The symbols move the items like this.
q357 % q97
q357 $ q842
q357 & q970
q357 § q12
q357 @ q382
q357 + q33
q307 $ q443
q307 § q214
q307 @ q226
q307 + q765
q725 % q291
q725 $ q206
q725 & q576
q725 § q782
q725 @ q498
q563 % q992
q563 $ q754
q563 § q241
q563 @ q385
q563 + q149
q961 % q712
q961 & q836
q961 § q433
q961 @ q101
q712 % q498
q712 $ q961
q712 & q248
q712 § q206
q712 @ q287
q499 % q523
q499 $ q20
q499 & q382
q499 § q33
q499 @ q503
q265 % q781
q265 $ q699
q265 & q617
q265 § q248
q265 @ q634
q265 + q287
q617 % q385
q617 $ q319
q617 § q754
q617 @ q552
q617 + q265
q552 % q667
q552 $ q273
q552 § q617
q552 @ q74
q552 + q634
q115 % q64
q115 $ q767
q115 & q466
q115 § q382
q115 @ q12
q115 + q503
q149 % q373
q149 $ q248
q149 & q563
q149 § q576
q149 @ q781
q149 + q498
q810 % q59
q810 $ q634
q810 & q667
q810 § q781
q810 @ q576
q810 + q782
q248 % q149
q248 $ q836
q248 & q754
q248 § q400
q248 @ q265
q248 + q712
q782 % q20
q782 $ q173
q782 & q810
q782 § q726
q782 @ q725
q287 % q726
q287 $ q101
q287 & q265
q287 § q712
q287 @ q173
q44 $ q843
q44 § q226
q44 @ q214
q44 + q859
q273 % q552
q273 § q319
q273 @ q855
q273 + q364
q364 % q634
q364 & q273
q364 § q699
q364 @ q809
q364 + q320
q667 % q80
q667 $ q552
q667 § q385
q667 @ q241
q667 + q810
q101 % q287
q101 & q699
q101 § q961
q101 @ q320
q767 % q115
q767 $ q576
q767 & q174
q767 § q59
q767 @ q373
q767 + q291
q523 $ q499
q523 & q859
q523 § q360
q523 @ q348
q12 % q765
q12 $ q373
q12 & q443
q12 § q115
q12 @ q357
q12 + q858
q74 % q241
q74 $ q855
q74 § q552
q74 @ q754
q74 + q400
q373 % q12
q373 $ q149
q373 & q992
q373 § q767
q373 @ q842
q373 + q526
q503 % q348
q503 $ q291
q503 & q115
q503 § q499
q503 @ q858
q319 % q617
q319 § q244
q319 @ q273
q319 + q699
q466 % q214
q466 $ q174
q466 § q843
q466 @ q443
q466 + q115
q526 % q858
q526 $ q498
q526 & q373
q526 § q291
q526 @ q69
q59 % q382
q59 $ q810
q59 & q80
q59 § q842
q59 @ q767
q59 + q20
q33 % q360
q33 $ q69
q33 & q357
q33 § q858
q33 @ q499
q360 $ q33
q360 & q97
q360 § q760
q360 @ q523
q382 % q859
q382 $ q59
q382 & q843
q382 § q357
q382 @ q115
q382 + q499
q699 % q265
q699 & q319
q699 § q836
q699 @ q364
q699 + q101
q855 % q74
q855 § q273
q855 @ q244
q855 + q809
q634 % q810
q634 $ q364
q634 & q552
q634 § q265
q634 @ q400
q634 + q173
q226 $ q970
q226 § q307
q226 @ q44
q226 + q97
q320 % q173
q320 & q364
q320 § q101
q320 @ q433
q97 $ q357
q97 & q226
q97 § q765
q97 @ q859
q97 + q360
q348 $ q503
q348 & q64
q348 § q523
q348 @ q760
q781 % q842
q781 $ q265
q781 & q385
q781 § q149
q781 @ q810
q781 + q726
q992 % q443
q992 $ q563
q992 § q174
q992 @ q114
q992 + q373
q241 % q174
q241 $ q74
q241 § q667
q241 @ q563
q241 + q576
q498 % q526
q498 $ q712
q498 & q149
q498 § q725
q498 @ q726
q214 $ q466
q214 § q44
q214 @ q307
q214 + q64
q443 % q307
q443 $ q992
q443 § q466
q443 @ q970
q443 + q12
q765 $ q12
q765 & q307
q765 § q64
q765 @ q97
q765 + q760
q64 $ q115
q64 & q214
q64 § q859
q64 @ q765
q64 + q348
q114 % q970
q114 $ q385
q114 § q992
q114 @ q80
q114 + q842
q809 % q400
q809 & q855
q809 § q364
q809 @ q836
q809 + q433
q970 % q226
q970 $ q114
q970 § q443
q970 @ q843
q970 + q357
q726 % q69
q726 $ q287
q726 & q781
q726 § q498
q726 @ q782
q858 % q760
q858 $ q526
q858 & q12
q858 § q503
q858 @ q33
q174 % q466
q174 $ q241
q174 § q80
q174 @ q992
q174 + q767
q291 % q503
q291 $ q725
q291 & q767
q291 § q20
q291 @ q526
q206 % q725
q206 $ q433
q206 & q400
q206 § q173
q206 @ q712
q69 % q33
q69 $ q726
q69 & q842
q69 § q526
q69 @ q20
q433 % q206
q433 & q809
q433 § q320
q433 @ q961
q842 % q357
q842 $ q781
q842 & q114
q842 § q373
q842 @ q59
q842 + q69
q244 % q754
q244 § q855
q244 @ q319
q244 + q836
q836 % q248
q836 & q244
q836 § q809
q836 @ q699
q836 + q961
q859 $ q382
q859 & q44
q859 § q97
q859 @ q64
q859 + q523
q754 % q563
q754 $ q244
q754 § q74
q754 @ q617
q754 + q248
q843 % q44
q843 $ q80
q843 § q970
q843 @ q466
q843 + q382
q385 % q114
q385 $ q617
q385 § q563
q385 @ q667
q385 + q781
q400 % q576
q400 $ q809
q400 & q74
q400 § q634
q400 @ q248
q400 + q206
q20 % q499
q20 $ q782
q20 & q59
q20 § q69
q20 @ q291
q80 % q843
q80 $ q667
q80 § q114
q80 @ q174
q80 + q59
q576 % q767
q576 $ q400
q576 & q241
q576 § q810
q576 @ q149
q576 + q725
q760 $ q858
q760 & q765
q760 § q348
q760 @ q360
q173 % q782
q173 $ q320
q173 & q634
q173 § q287
q173 @ q206

The rows follow the links: the fewer symbols apart two items are, the more alike their rows tend to be.

Each row is also shifted at random along 7 hidden directions that mean nothing.

Each row, then its item:
33;-23;33;-7;29;-33;10;-4;14;21;-22;39;58;0;-16;-3;-29;15;8;-1;9;-21;8;6;-5;7;3;13;9;51;23;23;-22;25;-9;-7;-10;25;-42;-14;0;35;-4;-25;2;6;-4;5;-1;-18;20;16;-28;-36 -> q373
58;-9;15;2;24;11;0;1;10;-1;40;28;15;-22;9;6;14;-67;15;20;21;-8;15;-20;-58;4;-22;-3;-10;9;21;33;-8;-7;2;13;-35;-7;-40;-9;-16;20;19;14;0;12;12;3;3;-4;12;-1;15;-47 -> q248
16;6;-20;-20;27;6;-13;2;-5;67;4;6;39;30;-11;-47;13;-44;-42;32;-12;-34;-26;9;-11;-6;-55;2;28;-24;1;13;12;23;-5;-15;-41;-13;-27;-9;-27;0;-8;42;15;-3;20;6;-10;19;-29;-19;18;37 -> q114
77;-24;7;-35;57;-44;-6;-11;-11;-21;-33;14;-5;38;-16;-14;-33;47;-21;7;17;-31;-16;21;-8;3;3;45;-9;48;3;7;-16;41;-30;-35;7;22;21;-4;27;53;6;-52;-9;27;26;13;19;-28;17;15;-7;-5 -> q617
34;-12;-5;-10;5;-6;2;-6;-13;-17;23;21;-5;15;4;-3;69;-1;0;-11;-11;-11;10;-4;-15;25;-4;-1;10;-18;12;-8;17;12;10;0;-12;20;8;-19;-23;-27;-11;26;1;4;-8;26;7;22;-4;-19;16;-18 -> q523
-5;-4;-14;8;-3;14;5;9;4;-2;4;-12;-45;1;6;7;-26;3;-17;23;27;4;2;23;-5;-11;-48;2;-7;-19;5;-2;-7;11;-4;-5;-16;-38;10;45;-37;6;-14;14;-26;-25;8;-12;21;-16;-19;2;22;56 -> q12
39;-26;-12;-18;10;-9;11;-5;-9;10;-20;-3;-8;31;-27;-2;32;11;-15;-33;-3;9;-9;40;28;8;-24;9;-34;-1;7;-16;-8;-5;-1;-51;25;10;10;4;42;3;-13;-20;5;2;-2;-2;-5;-24;13;10;28;-5 -> q206
46;-21;13;0;-1;1;11;-3;7;-11;20;21;19;-33;16;21;-6;-21;23;-4;10;1;13;-31;-26;9;21;-16;-11;17;5;17;-5;-21;18;13;3;5;-30;-26;3;-9;8;12;6;7;-11;20;-10;-1;12;-2;10;-51 -> q433
50;-20;-5;-13;32;1;-5;-5;-7;13;-3;21;30;6;-25;-34;-22;-7;-21;12;5;-27;-15;-6;-20;-2;-7;16;6;19;-12;9;-10;13;-12;-15;-9;-1;-19;-9;9;33;6;-9;-1;-10;20;11;13;-8;2;11;-1;1 -> q855
6;-18;1;-2;-11;-4;4;8;-3;-34;1;-1;-73;-19;39;28;-18;-18;38;-15;42;12;-10;-6;-6;20;-32;-41;-49;-4;0;-5;9;-40;2;9;-1;-26;12;35;0;-17;18;-14;-10;-13;21;-11;4;-28;28;40;29;-6 -> q115
-4;-3;-21;-8;-9;14;19;-20;-4;9;14;0;23;2;-20;-11;42;23;-15;-4;-31;3;16;1;-1;-8;16;-2;34;-20;-3;-10;-3;11;22;-18;2;12;-3;-29;-13;-23;-23;40;5;-19;-26;16;-4;30;-16;-35;-14;2 -> q725
21;-10;6;-4;6;-15;5;-9;-2;-41;6;1;-40;3;21;21;-5;33;-1;12;26;-3;15;7;-9;8;-3;14;-13;14;8;-7;-1;22;8;-4;-1;0;20;14;-16;12;-14;1;-22;11;-10;12;22;-25;6;-14;9;-4 -> q69
38;-11;9;-10;35;-24;-13;-3;-14;-30;15;39;-4;19;-6;-22;22;-6;8;-5;13;-28;-9;-5;-28;29;-3;11;1;14;8;-4;15;23;-22;7;-24;25;-1;-4;-4;16;9;-25;-9;11;24;14;23;-6;13;21;-3;-22 -> q44
1;5;8;16;1;18;-18;9;-8;-8;8;20;21;2;-26;-19;44;-40;-4;-19;-2;-7;-15;-7;0;19;-6;13;-32;3;-14;-13;19;-6;-5;-5;3;12;-24;2;23;13;4;-20;4;13;6;-3;2;-22;5;11;13;-26 -> q364
23;-17;-7;-22;19;-13;1;-7;-10;0;-9;28;28;16;-29;-43;9;26;-13;2;-14;-25;-7;-3;-14;5;9;7;36;9;-10;-2;0;31;-12;-7;-9;18;-5;-24;-12;10;-6;0;-2;-22;12;18;15;19;-4;4;-25;3 -> q466
-39;20;-11;13;-6;10;-5;-8;-7;32;2;-1;26;10;-21;-27;5;1;-6;-14;-17;-4;-14;4;23;2;12;17;13;-10;-11;-23;12;9;10;-12;0;18;-15;3;24;-2;-4;-9;6;8;-10;-1;-3;4;-3;-6;-17;12 -> q810
-35;13;8;-6;-8;-2;-3;6;13;-7;-30;-22;-1;1;-9;8;17;8;11;-17;-22;21;3;11;16;-12;19;-1;-7;12;-5;6;-10;-18;-17;-1;27;5;18;-11;22;9;16;-27;11;-1;7;-23;-17;5;10;17;-24;-12 -> q754
22;-11;-13;-4;3;8;5;1;0;-23;1;-22;-57;11;10;31;17;-11;-4;-7;22;16;4;30;6;0;-42;1;-48;-12;15;-4;-7;-17;6;-24;12;-23;19;31;10;-1;-3;-5;-14;6;5;-16;6;-32;12;6;43;5 -> q712
-49;19;-2;15;-33;9;-3;3;3;-39;-7;-50;-61;-52;56;42;-99;11;30;20;22;27;-4;-40;-2;-28;43;-32;-9;4;-36;7;-7;-51;7;37;30;-42;43;16;13;-11;34;-7;-5;5;12;-8;-4;-6;3;8;-7;20 -> q273

From each start, follow one symbol. Which item do you reach?
Answer with the item's name.
---
16;5;9;-11;18;7;-12;0;16;10;29;28;26;-10;5;-14;49;-70;22;10;-9;-13;8;-22;-48;8;-18;-27;2;0;11;34;7;-9;0;21;-35;11;-38;-33;-26;1;25;24;20;8;19;1;-18;22;11;4;-5;-47
@ -> q385
---
-27;15;19;32;-12;16;-15;13;7;-18;14;-8;24;-23;-1;10;-8;-11;1;12;-7;3;12;-21;-6;-10;33;15;-2;14;-11;11;-1;0;-4;24;11;1;-14;-5;-2;21;6;-9;-4;14;-13;-9;0;-7;-4;-11;-13;-13
§ -> q836
---
11;-21;8;-1;-4;-12;11;-5;3;-58;-2;1;-52;0;11;28;0;56;3;-3;20;13;22;11;-5;4;9;9;-12;14;9;-9;-12;16;4;3;15;-1;31;13;-17;10;-14;-6;-31;-13;-12;5;26;-18;12;-5;3;-1
& -> q12
---
-35;18;-14;-33;-10;-12;2;-13;10;-9;-29;-50;-29;6;27;13;-5;42;-2;10;-32;7;4;1;9;-26;26;-19;28;-2;-22;14;-9;-6;0;2;26;-12;58;-38;-5;-22;10;18;14;5;7;-1;-20;43;-5;-24;-26;19
+ -> q781
---
-11;4;27;-1;5;-26;-11;11;5;-2;-20;9;25;-5;13;3;-31;14;17;1;-5;-13;-5;-14;7;2;30;3;9;32;1;15;-3;7;-21;21;2;11;-1;-14;2;9;12;-28;10;12;4;2;-6;5;7;13;-27;-13
% -> q226
---
-4;22;7;0;8;-12;-1;-3;9;30;-3;-16;27;-6;22;12;-28;-6;6;20;-8;-3;5;-9;4;-15;14;1;17;12;5;24;-3;1;8;4;-5;4;-8;-16;1;1;6;11;17;27;-10;2;-20;12;-3;-23;-13;-10
% -> q842
---
-46;20;-16;27;-11;28;-11;-10;-16;-3;26;18;5;1;-22;-45;10;5;-28;14;2;-20;-5;-9;-10;5;-3;21;32;-24;-23;-34;26;35;11;11;-26;13;-18;19;-33;12;-23;20;-24;-17;-7;8;36;0;-19;-22;-15;36
& -> q80
---
-9;8;4;-25;-6;-13;-13;8;12;26;-18;-27;-24;15;48;27;15;-37;12;-3;1;-1;-14;8;18;4;-37;-36;-36;-7;15;20;11;-24;9;-8;-1;-14;9;-5;-1;-31;2;17;24;24;11;-11;-37;3;13;6;35;-7
$ -> q781
---
28;-4;7;7;0;-1;4;-13;-10;-58;32;7;-33;-28;29;29;-5;10;22;9;24;5;21;-32;-37;9;39;-4;-4;9;-1;-2;3;-5;20;17;3;6;14;-8;-8;1;12;3;-14;18;-13;26;17;-9;10;-21;-2;-36
@ -> q206
---
21;-5;-20;0;7;28;5;-1;-2;2;16;-15;-17;-9;-4;4;-15;-11;-34;36;8;0;5;0;-22;-28;-22;1;2;-18;-10;13;-12;-1;11;-6;-8;-40;9;5;-25;9;-9;41;-11;-16;2;0;9;-1;-24;-26;23;29
§ -> q809
---
-30;8;16;19;-24;19;9;-2;20;-4;27;7;22;-45;20;23;3;-12;27;13;-8;15;34;-32;-18;-6;24;-24;24;0;7;16;-3;-5;28;35;-9;2;-27;-19;-36;-17;-5;42;5;-5;-29;8;-11;23;-4;-22;-18;-26
$ -> q498
---
-12;2;22;-9;-7;-31;-11;15;7;11;-31;-7;11;14;22;25;7;7;13;-12;-15;0;-6;7;29;11;4;-12;-10;14;15;6;9;-7;-10;7;14;8;8;-12;5;-19;-6;-10;15;18;-4;-2;-28;8;5;9;3;-10
$ -> q842
---
-25;7;-29;-8;-25;30;9;-3;-1;-4;-1;-40;-40;2;-9;4;38;-11;-3;-20;-19;34;-4;12;14;-16;-11;-25;-19;-38;-15;-13;-1;-40;13;-21;24;-19;34;-5;18;-27;6;13;7;-19;6;-18;-19;12;-1;-5;16;13
§ -> q634
---
-18;20;-11;8;8;13;-3;-2;-5;4;-13;-21;14;33;-37;-17;21;30;-43;7;-23;3;4;28;17;-17;11;46;18;-4;-8;-11;-5;35;-12;-21;10;8;15;2;9;25;-17;-6;-9;6;-10;-8;15;-1;-24;-28;-11;30
@ -> q634
